Below are the code and all the weights of a small trained network. Each question names an input and a target symbol and asks about switching units off, where a switched-off unit gives its printed mean instead of its output.

import numpy as np


def w(rows, s, z=0):
    codes = np.array(rows[::2]) - 128.0
    scale = np.full(codes.shape[1], s)
    scale[-1] = z or s
    return codes * scale


def softmax(a):
    e = np.exp(a - a.max(-1, keepdims=True))
    return e / e.sum(-1, keepdims=True)


def log_softmax(a):
    a = a - a.max(-1, keepdims=True)
    return a - np.log(np.exp(a).sum(-1, keepdims=True))


def net(x, mask):
    ids = ['Ωαβδεηθλμσψ'.index(c) for c in x.split()]
    T = len(ids)
    res = E[ids] + P[:T]
    u = 0
    for l in range(2):
        r = res
        for j in range(3):
            rows = slice(3 * j, 3 * j + 3)
            q, k, v = (r @ M[l][rows].T for M in (Q, K, V))
            z = softmax(np.where(np.tri(T) > 0, q @ k.T / 3**0.5, -1e9)) @ v
            o = O[l][rows]
            res = res + np.where(mask[u + j], z, o[:, -1]) @ o[:, :-1]
        u += 3
    return log_softmax(res[-1] @ U[:, :-1].T + U[:, -1])


Q, K, V, O = {}, {}, {}, {}
E = w([
[100,100,144],'Ω',
[131,34,85],'α',
[109,108,78],'β',
[84,199,70],'δ',
[88,79,148],'ε',
[83,197,71],'η',
[136,112,153],'θ',
[97,91,158],'λ',
[142,148,193],'μ',
[207,123,59],'σ',
[248,143,155],'ψ',
],0.017)
P = w([
[32,174,99],'0',
[63,62,159],'1',
[118,3,171],'2',
[159,67,164],'3',
[215,99,150],'4',
[220,162,159],'5',
[184,199,172],'6',
],0.0048)
Q[0] = w([
[214,79,51],'0.h0',
[162,130,99],'0.h0',
[71,163,184],'0.h0',
[124,140,183],'0.h1',
[108,168,2],'0.h1',
[100,138,82],'0.h1',
[169,143,116],'0.h2',
[162,109,166],'0.h2',
[97,122,86],'0.h2',
],0.0091)
K[0] = w([
[234,147,41],'0.h0',
[153,141,109],'0.h0',
[25,111,182],'0.h0',
[161,109,74],'0.h1',
[9,113,254],'0.h1',
[60,148,154],'0.h1',
[148,89,101],'0.h2',
[164,213,114],'0.h2',
[74,95,152],'0.h2',
],0.0079)
V[0] = w([
[59,148,179],'0.h0',
[83,120,143],'0.h0',
[140,148,2],'0.h0',
[198,116,77],'0.h1',
[96,124,172],'0.h1',
[182,90,164],'0.h1',
[126,161,152],'0.h2',
[81,150,111],'0.h2',
[187,140,101],'0.h2',
],0.0068)
O[0] = w([
[39,147,178,193],'0.h0',
[71,132,214,163],'0.h0',
[171,210,96,4],'0.h0',
[100,125,220,78],'0.h1',
[175,110,3,163],'0.h1',
[187,58,149,133],'0.h1',
[162,122,144,145],'0.h2',
[120,191,121,135],'0.h2',
[121,103,152,72],'0.h2',
],0.0042,0.002)
Q[1] = w([
[130,123,253],'1.h0',
[135,208,96],'1.h0',
[127,2,202],'1.h0',
[117,155,162],'1.h1',
[76,190,71],'1.h1',
[121,132,169],'1.h1',
[85,175,64],'1.h2',
[198,103,189],'1.h2',
[121,185,110],'1.h2',
],0.0095)
K[1] = w([
[149,151,251],'1.h0',
[60,134,106],'1.h0',
[200,125,163],'1.h0',
[140,172,118],'1.h1',
[59,157,133],'1.h1',
[154,167,127],'1.h1',
[82,134,136],'1.h2',
[190,164,154],'1.h2',
[113,151,125],'1.h2',
],0.013)
V[1] = w([
[57,2,39],'1.h0',
[203,184,32],'1.h0',
[192,229,221],'1.h0',
[36,186,197],'1.h1',
[45,122,220],'1.h1',
[154,99,33],'1.h1',
[47,68,111],'1.h2',
[242,138,124],'1.h2',
[245,133,46],'1.h2',
],0.007)
O[1] = w([
[46,185,84,47],'1.h0',
[207,175,2,2],'1.h0',
[199,64,175,215],'1.h0',
[198,152,170,172],'1.h1',
[178,128,183,186],'1.h1',
[47,141,113,91],'1.h1',
[119,166,190,139],'1.h2',
[98,52,15,108],'1.h2',
[77,98,57,72],'1.h2',
],0.0085,0.0031)
U = w([
[113,254,94,253],'Ω',
[166,173,37,245],'α',
[133,150,97,105],'β',
[135,140,101,55],'δ',
[52,165,138,151],'ε',
[110,141,114,80],'η',
[121,139,118,144],'θ',
[83,146,136,97],'λ',
[195,69,183,121],'μ',
[19,84,93,122],'σ',
[172,49,77,78],'ψ',
],0.0083,0.0052)

Each question gives the input, a string of symbols that net reads in full, and the target symbol t.
The units are the heads (3 rows each of Q, K, V and O). Each row of codes is followed by its name. A weight is (code - 128) times the scale printed after its matrix; where a second scale follows, it is the last column's (O and U).
mask holds one flag per head, layer by layer. A switched-off head (its flag False) gives its mean, the last column of its rows in O, instead of its output. The means were averaged over made-up inputs and are rounded, as every weight is.
A unit's drop is (log p(t) with every unit on - log p(t) with that unit switched off) / (log p(t) with every unit on - log p(t) with every unit switched off).
The circuit of an input: a set's keep is (log p(t) with only the set's units on - log p(t) with every unit switched off) / (log p(t) with every unit on - log p(t) with every unit switched off). Starting from all 6 units, units are removed one at a time, each time the one whose removal leaves the highest keep (on an exact tie, the one counted first), for as long as the keep stays at least 0.8.
units of the circuit, in order: the units of the circuit, biggest drop first
unit that matters most: the unit with the biggest drop
heads that matter: for each layer, one digit per head in row order, 1 if its drop is at least 0.15 and else 0, layers parted by /
input ε Ω μ ε ψ δ λ, target ψ: heads that matter => 110 / 101
input λ σ ψ μ, target ψ: heads that matter => 100 / 101
input μ ε ε λ μ σ α, target α: unit that matters most => 1.h0
input ε ε μ σ, target α: heads that matter => 100 / 100
input μ ε ε ε α ψ, target ψ: heads that matter => 010 / 001
input σ μ δ λ ε μ ε, target μ: heads that matter => 010 / 100
input ε θ μ μ σ μ θ, target σ: heads that matter => 110 / 011
input θ ε α Ω, target ε: units of the circuit, in order => [1.h0; 1.h2]
input μ μ μ σ μ ε, target σ: units of the circuit, in order => [0.h0; 1.h1; 1.h2; 0.h1]
input λ β β, target Ω: units of the circuit, in order => [1.h0; 1.h2]
input ε σ β, target α: heads that matter => 100 / 100
input Ω α ε η, target Ω: heads that matter => 000 / 101
input ε α δ δ ψ σ μ, target ψ: units of the circuit, in order => [1.h2; 1.h0]
input ε Ω ε Ω, target ε: unit that matters most => 1.h0
input σ ε Ω, target σ: units of the circuit, in order => [0.h0; 1.h1]
input λ ε δ, target Ω: units of the circuit, in order => [1.h0; 1.h2]
input μ ψ δ ε, target ψ: units of the circuit, in order => [1.h0; 1.h2; 0.h0]
input λ Ω α μ α, target σ: heads that matter => 000 / 110
input Ω σ ψ, target ψ: units of the circuit, in order => [1.h2; 0.h0]
input Ω Ω η ε μ μ ε, target μ: units of the circuit, in order => [1.h0; 1.h1]
input Ω ε μ σ μ, target σ: units of the circuit, in order => [0.h0; 1.h1; 1.h2]
input μ ε α, target σ: units of the circuit, in order => [1.h0]
input σ ε μ, target σ: units of the circuit, in order => [0.h0; 1.h1]
